Rows, each with roughly how far along a hidden order it lies (0 to 20)
In the rows, 128 means zero.
[153 108 146 144 149 129 155 159 112 161 144 113 153 121 137  96  38 179
 167  42  86 136 165 126 105 150 127 168 133 113 177 135 113 120 131 139
 104 145  80 143 130 109 178 142 162 155 170 171 159 168 190 122 148 111
 124 151 148 135 125  98 127 160 104 149 197 153 155 172 113 128 133 112
 142 151 116 142  77 129 159  99 130 100 172  76 111 120 138 101 162 116] -> 18
[141  87 169 156 163 158 144 170 121 169 162 121 133 119 146  93  30 172
 159   1  77 147 197 140  75 178 103 149 172 113 174 153 105 100 136 141
 103 123 108 161 121  95 184 150 149 168 149 209 118 178 172 126 181 106
 103 180 159 164  92 100 141 168  94 141 224 161 150 192 103 124 129 152
 153 162 118 175  79 155 172 152 110 102 182  41 114 124 113 111 173 149] -> 20
[153  97 150 145 161 144 155 155 121 166 154 112 143 121 136 101  56 171
 157  17  89 141 188 131 105 161 115 162 147 118 172 137 118 111 135 143
 106 134  99 148 124 103 182 145 147 149 155 166 142 176 200 120 139 112
 110 163 145 141 113 113 132 164  97 137 190 154 153 166 115 121 131 131
 142 146 112 159  83 139 151 130 117  98 164  79 119 128 121 112 170 136] -> 17
[ 63 111 135 131 124 144 103 121 136 158 155 135  99 161 130 141 115  96
 116  86 140 143 146 128 110 137  94 122 162 143 117 155 122 123 123 126
 138 102 144 143 107 100 131 138 109 104 115 150 106 121  77 141 118 127
 112 175 129 147  99 148 142 104 122 119 149 129 108 116 132 107 129 174
 124 111 118 144 150 149 123 183  93 149 118 132 137 120  96 144  84 173] -> 9
[ 56 144 103 108  95 119 109  87 143 116 134 149 109 168 116 180 203  78
  91 226 172 121  83 114 144  88 129  83 106 143  79 126 144 139 127 118
 171 114 159 108 114 134  77 111 102  80  97  71  96  80  75 137  88 153
 142 122 108 110 125 170 127  90 141 104  75 112  92  81 156 106 123 145
 106  95 119 105 169 133  87 159 124 156  71 185 143 135 100 153  66 162] -> 0
[ 73 143 114 108  94 114 111 102 139 123 119 134 116 155 124 151 177  76
 103 200 157 128  75 112 151  94 130 101 115 139  81 129 125 133 128 114
 160 124 141 117 113 127  91 107 100  73 118  86 127  90  82 145 110 142
 144 110 116 122 131 157 130  95 142 108  85 113 105  66 140 112 124 137
 108 110 124 106 163 128  96 128 139 162  92 185 126 114 122 141  47 134] -> 5
[ 51 127 113 121 105 136 106  98 147 126 150 149  95 165 120 169 210  72
  95 204 169 131 111 120 128 104 104  91 125 142  82 137 142 131 128 121
 170 101 165 121 106 122  84 122  96  94  87  88  85  82  43 139  95 148
 129 148 105 125 112 174 135  97 138  91  85 109  88  91 155 107 121 173
  95  95 117 120 170 136  91 189 108 158  60 166 150 141  87 161  62 176] -> 0
[172 109 142 135 150 125 163 161 117 150 142 109 153 119 129  98  77 177
 158  76  96 131 165 126 119 146 131 166 113 120 162 126 122 128 132 137
 120 143  85 132 125 107 169 140 145 141 165 147 153 156 182 117 132 115
 130 143 136 119 135 110 122 155 110 138 177 148 144 159 126 123 134 109
 142 144 110 143  89 129 149  98 128 103 163 107 118 130 135 107 152 129] -> 14

[130  95  83 105 104 146  90 155 137 145 128 147 148 138 134 160  89 124
 133 109 144 138  69 105 137 110 179 117 127 180  89 100 144 122 114  95
 181 116 139 102 132 163 119  83 129 143  71 138 111 179  89 111 122 150
 151] -> 7
[132 121  88 117  85 131 101 149 139 158 119 140 146 126 115 146  45 128
 134 109 124 117  82  89 140 160 162 135 148 141 105 121 148 204 144 100
 127 115  78 107 123 209  92  81 141 129  52 144 115 164  75 116 130 116
 114] -> 14
[118 134 176 154 152 124 151 160 126 102 117 118 105 131 141 142 186 142
 107 179 110 117 139 162 122 115 119 118  97 132 144 139 110  60 114 165
  80 137 151 148 141  70 167 187 131 121 193 120 135 108 153 137 117 145
  99] -> 17
[129  97  87 121  82 141  97 176 144 163 106 142 148 139 118 165  73 131
 125 113 123 115  86  96 128 172 170 129 143 171 114  94 156 152 136 103
 120 115  75 109 125 176 110  83 147 125  28 150 115 168  57 114 122 128
 110] -> 16
[138 177 142 164 141 103 152  77 116 132 140 106 132 107 118  73 131 126
 133 133 116 114 181 124 106 149  66 142 145  73 152 172 130 198 145 151
 112 143  96 155 114 118 107 145 128 116 163 132 142  78 178 141 145  82
 125] -> 17
[111  71 128 114 150 118 119 149 118 125 133 141 122 144 157 148 162 134
 128 136 141 152  94 138 143  66 157  95 109 177 110 111 126  66  70 122
 165 126 192 118 140 121 158 145 121 139 129 121 124 154 104 129 118 154
 139] -> 5
[109 106  92  92 133 121 127  75 117 119 147 150 136 142 136 121 104 127
 174 102 142 163  68  99 141 105 156 116 142 134  71 123 112 135  82  86
 191 118 184 101 116 111  97  80 119 145  75 110 123 175  65 125 133 136
 170] -> 0
[138 134 104 162  92 118 110 125 129 181 128 118 159 120 105 106  68 127
 132 117 120  97 139  84  84 166 108 158 156  86 117 176 171 234 146 117
 122 131  32 131 107 169  94  89 147 128  82 158 121 127  99 130 142  77
 114] -> 19
[129 181 170 173 143  87 127  95 114 127 140 101 146 134 103  95 110 140
 134 139 121  88 160 109  81 161 101 151 137   1 177 200 134 213 151 159
 117 140 100 165 105  77 124 117 143 124 157 134 118  84 140 152 133 111
  97] -> 20
[131 205 183 141 151 111 153  70 133  99 133 109 123 121  99 112 117 128
 137 131 111 111 165 130 124 191 112 162 141   1 180 162 110 202 179 150
  90 134  55 157 116  93  94 118 122 126 178 116 134  79 172 140 135 120
 115] -> 17
[136 146  93 122  81 138 102 138 146 154 117 137 145 128 104 133  60 124
 128 112 123 108 109  93 121 178 144 148 158 130 125 120 156 155 163 113
  95 118  65 124 116 178  91  74 139 126 124 146 119 148  91 116 130 114
 117] -> 17
[136 183 150 155 137 106 147  83 121 136 137 106 134 114 107  80 116 126
 132 133 115 112 174 114  96 155  78 156 143  58 164 171 131 206 152 149
 111 138  85 156 113 117 114 131 131 121 152 134 140  93 168 141 142  81
 122] -> 18
[125 133  95 108 104 123 110 105 130 146 138 140 152 131 112 130  61 123
 153 102 136 127  65  83 122 146 152 145 156 101 100 127 130 180 135  96
 160 123 101 108 112 166  83  65 128 138  68 133 117 156  87 122 135 120
 147] -> 8
[120 162 180 159 144  92 156  93 125 124 126 106 135 127 103 112 120 142
 143 138  94  99 190 116 103 174  68 155 144   9 155 183 114 208 145 146
  73 139  73 162 102  95  94 133 141 111 145 130 136  81 119 148 139  89
  80] -> 20
[129  71  72 119  88 154  97 192 131 157 118 146 143 137 146 154 100 125
 110 117 144 139  75 104 132  92 164 108 122 255  87  98 160  86  97  93
 169 120 128  97 137 169 144 110 136 135  56 151 114 177  84 114 117 146
 140] -> 10
